a =
[[  9  35 -29 -73]
 [ -7  11  -3  22]
 [ -1   3   0  20]
 [-16 -19  10  35]
 [ -7   7 -10  -7]
 [  2 -25   1   9]
 [ -1   3   9  12]
 [-19  -9  -1   4]
 [  3  -8   2  -7]
 [ 21 -10   9   5]
 [ 22 -10  -6 -36]
 [ 30 -27  30 -27]
 [ 34  37 -20 -41]
 [-17  28  -4   6]]
Which number is the last entry in the row that holds the largest entry?
A: -41
The smallest entry in the last row is -17
Which number is the last entry, reading row by row?
A: 6
The bottom entry of the column that holds the largest entry -> 28
Which number is the smallest entry in the first row?
A: -73
The second entry from the end, reading row by row: -4
Which number is the entry just left of the smallest entry?
A: -29
The entry directly below 0 is 10
Which number is the entry directly below the smallest entry?
A: 22
Which number is the fifth entry in reading order?
A: -7
Which number is the smallest entry in the first column?
A: -19
Which number is the top-left entry?
A: 9
The entry directly below 10 is -10
Which number is the entry directly above the largest entry?
A: -27
Which number is the entry just right of 11?
A: -3
Which number is the entry just left of -25?
A: 2
Which number is the entry directly above -6?
A: 9
Which number is the entry directly below 7?
A: -25
The entry just left of the largest entry: 34
The entry directly below 21 is 22
The entry directly below 4: -7
The third entry on the main diagonal is 0
The top entry of the column that holds the largest entry -> 35
Which number is the entry just left of 4?
A: -1
Which number is the third smallest entry?
A: -36

[[ -1  54 -26  -2 -10]
 [-11   9  15 -23 -36]
 [ -1  47  -3  -7 -14]
 [-30 -19 -19 -27 -10]
 [ 19 -54  45  -1   5]
 [ 41 -13 -23  27 -34]
 [-47  25  -4  26 -43]
 [ -3  56 -14  -3 -25]
 [ 18 -32  39  -4  14]
 [ 18 -32   5  -9  -8]
 [ 27 -21  30   2 -30]
 [ 27 -44  -9  25 -25]
 [ 60  21 -32  15 -14]
 [ 14 -11 -16  24   5]
 [  9 -63  27  21  22]]
Indices start at 0.
Find the entry in the top-left corner.
A: -1
The entry in the bottom-left corner: 9
Find the entry at row 1, column 0.
A: -11
Find the entry at row 0, column 2.
A: -26
The entry at row 2, column 0 -> -1
Find the bottom entry of the column that holds the smallest entry.
A: -63
Find the entry at the centre.
A: -14
The entry directly above -63: -11
Find the entry directly below -43.
A: -25
The entry in the top-right corner: -10
Find the entry at row 1, column 2.
A: 15
The entry just right of the largest entry -> 21
The entry just right of the centre entry -> -3
The entry just right of -54 -> 45
Find the entry at row 0, column 1.
A: 54
The entry just left of the centre entry -> 56
The entry directly below the largest entry is 14
Find the entry in row 2 and column 2.
A: -3
The bottom-right entry is 22
Find the entry just right of the smallest entry.
A: 27

Read these off the grid that follows.
1) Read off the entry just left of 14.257.
2) Read off the entry just right of -16.416.
3) Read off the 2nd largest entry.
[[16.199, 14.864, 19.564, 7.670, -15.956, 12.397, 1.053, 3.893, -1.623, 19.748, 14.810], [3.072, 3.519, -20.034, -4.103, -0.643, 0.499, 11.504, -0.876, 29.800, 9.887, 4.362], [8.555, 1.974, -12.611, 15.235, 13.804, -12.746, 1.615, 7.816, 19.793, 22.534, 0.976], [8.971, 5.771, -2.277, -6.786, -3.576, -7.888, 10.815, 15.790, -15.085, -8.002, -16.916], [-6.697, -3.635, 19.651, -1.428, 22.194, 19.839, 4.942, -10.516, 7.291, 7.300, -9.576], [8.741, 0.207, -10.632, 17.597, 14.257, -13.165, 1.386, 8.812, 16.564, 23.739, 1.029], [-16.416, 15.823, 6.377, 7.770, 8.783, 5.704, -7.046, 18.777, 14.381, -12.356, 15.031], [30.259, 9.752, -4.401, -1.581, 12.553, 13.907, -12.912, -5.378, -1.676, -2.402, 6.587], [-0.931, -1.216, -2.127, -6.245, -19.252, 18.926, 20.501, -0.253, 14.706, 11.854, 9.110], [-16.493, 12.373, 5.549, 7.575, 6.767, 3.039, -6.256, 12.130, 13.272, -16.028, 20.753]]
1) 17.597
2) 15.823
3) 29.800

arr =
array([[  2, -22, -66,  13,   6],
       [-41, -40,  37,  25,   0],
       [ -2, -38,  36,  40,  24]])
Indices start at 0.
Report the minimum.
-66
The entry in the bottom-left corner: -2
Report the bottom entry of the column that holds the largest entry.
40
The entry just left of -22 is 2
The entry at row 1, column 0 -> -41
Report the entry just right of -38.
36
Report the entry in the bottom-right corner.
24

B =
[[ 24  -9  35  19   1   0 -17   5  15  12  13  12 -10   8   5]
 [ -1  -8  -2   4   1   0  24   9  34  -6  26  -6   4  -1   7]
 [ 10  27  13  16   1   0   8   0  -5  -1  -3  -1  10   1   1]
 [-17  22 -27 -10   1   0  29  25 -24  25 -17  28  12  14  15]
 [ 16 -42  22  10   1   0   0   9  59   0  45   0 -15   3   8]
 [ -2 -42  -5  -5   1   0  21  20  58   4  43   4 -10   5  14]
 [-10  -1 -17   2   1   0  47   4  51 -29  37 -30  15 -12   3]
 [ 20  48  30  26   1   0 -11  -5 -35   8 -25   8  11   5  -2]
 [ 28  28  41  35   1   0  -5 -17  13 -21   9 -24   9  -9  -9]
 [ 21  29  30  27   1   0  -2  -9   0  -9   1 -10   9  -3  -4]
 [  6  54   8  19   1   0  14  -4 -27  -5 -20  -5  22  -1  -2]
 [  6  -1   8  17   1   0  34 -10  65 -43  47 -46  13 -19  -5]
 [ 30  41  44  28   1   0 -34   1 -53  31 -37  31   0  17   1]
 [ 13  -1  18  10   1   0  -7  12   0  21   2  21  -6  12   9]]
Indices start at 0.
The entry in row 0 and column 2: 35
Give the entry in row 0 and column 1.
-9
The entry in row 1 and column 2: -2
The entry in the bottom-right corner is 9
Give the entry in row 2 and column 0.
10
The bottom-left entry -> 13
The entry in the top-left corner is 24
Give the entry directly above the smallest entry.
65
Give the entry at row 1, column 0.
-1
Give the entry directly below -11.
-5
Give the entry just left of the smallest entry.
1
Give the top entry of the column that holds the smallest entry.
15
The entry just right of the largest entry -> -43
Give the entry directly below the largest entry.
-53
The entry at row 2, column 2: 13
Give the entry directly above -43.
-5
Give the top-right entry.
5
The bottom entry of the column that holds the largest entry is 0
Give the entry just right of -11.
-5
The entry just right of -29 -> 37
